Below is a small trained network, with its code and all its weights. Each question gives an input and a target symbol and asks what happens when units are switched off, that is, made to give their printed mean instead of their output.

import numpy as np


def w(rows, s, z=0):
    codes = np.array(rows[::2]) - 128.0
    scale = np.full(codes.shape[1], s)
    scale[-1] = z or s
    return codes * scale


def f(y):
    return y / 2 * (1 + np.tanh(0.7978845608 * (y + 0.044715 * y**3)))


def softmax(a):
    e = np.exp(a - a.max(-1, keepdims=True))
    return e / e.sum(-1, keepdims=True)


def log_softmax(a):
    a = a - a.max(-1, keepdims=True)
    return a - np.log(np.exp(a).sum(-1, keepdims=True))


def net(x, mask):
    ids = ['βδεζηπσφ'.index(c) for c in x.split()]
    T = len(ids)
    res = E[ids] + P[:T]
    r = res
    for j in range(2):
        rows = slice(4 * j, 4 * j + 4)
        q, k, v = (r @ M[0][rows].T for M in (Q, K, V))
        z = softmax(np.where(np.tri(T) > 0, q @ k.T / 4**0.5, -1e9)) @ v
        o = O[0][rows]
        res = res + np.where(mask[j], z, o[:, -1]) @ o[:, :-1]
    y = f(res @ A[0][:, :-1].T + A[0][:, -1])
    res = res + np.where(mask[2:18], y, B[0][:, -1]) @ B[0][:, :-1]
    return log_softmax(res[-1] @ U[:, :-1].T + U[:, -1])


Q, K, V, O, A, B = {}, {}, {}, {}, {}, {}
E = w([
[147,129,126],'β',
[153,192,67],'δ',
[123,30,187],'ε',
[146,102,7],'ζ',
[109,95,122],'η',
[98,116,115],'π',
[115,194,216],'σ',
[203,46,85],'φ',
],0.017)
P = w([
[4,114,94],'0',
[136,141,140],'1',
[150,150,137],'2',
[150,154,137],'3',
[147,158,138],'4',
[148,159,138],'5',
[145,160,145],'6',
[148,155,140],'7',
[147,160,139],'8',
[151,158,139],'9',
],0.016)
Q[0] = w([
[125,155,41],'head 0',
[191,159,169],'head 0',
[80,99,155],'head 0',
[184,179,143],'head 0',
[95,130,173],'head 1',
[135,137,184],'head 1',
[165,190,132],'head 1',
[8,83,142],'head 1',
],0.018)
K[0] = w([
[114,188,122],'head 0',
[26,69,82],'head 0',
[172,91,159],'head 0',
[5,81,113],'head 0',
[178,127,184],'head 1',
[163,150,112],'head 1',
[53,134,147],'head 1',
[193,112,121],'head 1',
],0.018)
V[0] = w([
[117,247,163],'head 0',
[103,38,174],'head 0',
[157,23,52],'head 0',
[105,34,253],'head 0',
[141,150,196],'head 1',
[100,137,102],'head 1',
[117,164,120],'head 1',
[52,188,160],'head 1',
],0.012)
O[0] = w([
[10,75,111,77],'head 0',
[218,187,234,191],'head 0',
[209,174,71,160],'head 0',
[167,111,212,145],'head 0',
[183,118,72,95],'head 1',
[132,156,109,180],'head 1',
[94,149,102,146],'head 1',
[85,93,116,254],'head 1',
],0.011,0.0071)
A[0] = w([
[228,161,39,178],'neuron 0',
[170,185,192,64],'neuron 1',
[155,197,232,129],'neuron 2',
[53,217,145,123],'neuron 3',
[88,146,177,74],'neuron 4',
[27,89,168,135],'neuron 5',
[103,28,113,160],'neuron 6',
[102,52,51,82],'neuron 7',
[186,162,216,89],'neuron 8',
[18,130,140,142],'neuron 9',
[182,47,22,170],'neuron 10',
[115,154,63,199],'neuron 11',
[88,13,190,119],'neuron 12',
[254,32,175,101],'neuron 13',
[140,174,143,254],'neuron 14',
[79,81,214,61],'neuron 15',
],0.0089,0.009)
B[0] = w([
[100,127,134,254],'neuron 0',
[104,94,81,199],'neuron 1',
[91,88,94,215],'neuron 2',
[214,64,129,148],'neuron 3',
[165,1,46,139],'neuron 4',
[143,184,181,210],'neuron 5',
[174,106,224,185],'neuron 6',
[161,69,103,167],'neuron 7',
[91,116,66,217],'neuron 8',
[213,118,117,202],'neuron 9',
[158,199,131,168],'neuron 10',
[213,106,187,160],'neuron 11',
[82,148,84,196],'neuron 12',
[24,153,109,223],'neuron 13',
[147,123,225,198],'neuron 14',
[118,94,41,172],'neuron 15',
],0.0069,0.022)
U = w([
[68,174,158,152],'β',
[92,179,251,253],'δ',
[140,104,61,21],'ε',
[89,67,174,97],'ζ',
[83,198,2,92],'η',
[16,142,82,49],'π',
[71,191,231,235],'σ',
[130,218,180,53],'φ',
],0.0084,0.0049)

Each question gives the input, a string of symbols that net reads in full, and the target symbol t.
The units are the heads (4 rows each of Q, K, V and O) and the neurons (one row each of A and B). Each row of codes is followed by its name. A weight is (code - 128) times the scale printed after its matrix; where a second scale follows, it is the last column's (O, A, B and U).
mask holds one flag per unit, heads first, then neurons. A switched-off unit (its flag False) gives its mean, the last column of its rows in O or B, instead of its output. The means were averaged over made-up inputs and are rounded, as every weight is.
A unit's drop is (log p(t) with every unit on - log p(t) with that unit switched off) / (log p(t) with every unit on - log p(t) with every unit switched off).
The circuit of an input: a set's keep is (log p(t) with only the set's units on - log p(t) with every unit switched off) / (log p(t) with every unit on - log p(t) with every unit switched off). Starting from the 12 units with the biggest drops (on a tie, the unit counted first), units are removed one at a time, each time the one whose removal leaves the highest keep (on an exact tie, the one counted first), for as long as the keep stays at least 0.8.
units of the circuit, in order: the units of the circuit, biggest drop first
k most important neurons: the k neurons with the biggest drops, biggest first
heads that matter: for each layer, one digit per head in row order, 1 if its drop is at least 0.15 and else 0, layers parted by /
drop when u is switched off: that unit's drop, to one decimal
input β σ δ φ, target δ: units of the circuit, in order : [neuron 8; neuron 15]
input π σ δ β π, target ζ: units of the circuit, in order : [head 0; neuron 13; neuron 6]
input φ β η ζ π φ ζ σ φ, target η: units of the circuit, in order : [head 0; neuron 13]
input π σ π, target ζ: units of the circuit, in order : [head 0; neuron 13]
input φ π φ, target η: units of the circuit, in order : [head 0; neuron 13; neuron 6]
input δ β ζ φ η φ φ β φ δ, target ε: heads that matter : 10
input δ φ φ σ δ π ζ φ σ, target ε: heads that matter : 10
input ε δ β, target π: 2 most important neurons : [neuron 8; neuron 13]
input σ ζ ζ φ, target ζ: 2 most important neurons : [neuron 6; neuron 7]
input ε φ δ ζ π ζ, target ε: 2 most important neurons : [neuron 7; neuron 11]
input ζ η π φ φ η η σ σ, target φ: most important neuron : [neuron 11]
input σ φ ζ, target ζ: 2 most important neurons : [neuron 6; neuron 7]
input φ φ ζ σ ζ φ σ ζ η ε, target π: heads that matter : 11
input φ η π φ ζ δ ζ β σ, target η: 2 most important neurons : [neuron 8; neuron 1]
input ζ φ β φ ε ε, target π: 4 most important neurons : [neuron 13; neuron 8; neuron 2; neuron 1]
input φ ζ ζ δ φ φ β, target η: 2 most important neurons : [neuron 8; neuron 1]
input β σ σ σ η ζ φ ζ π ζ, target ζ: drop when neuron 6 is switched off : 0.3
input σ β β β φ φ β, target ζ: drop when head 0 is switched off : 1.3
input φ β σ η φ σ, target η: drop when neuron 8 is switched off : 0.2
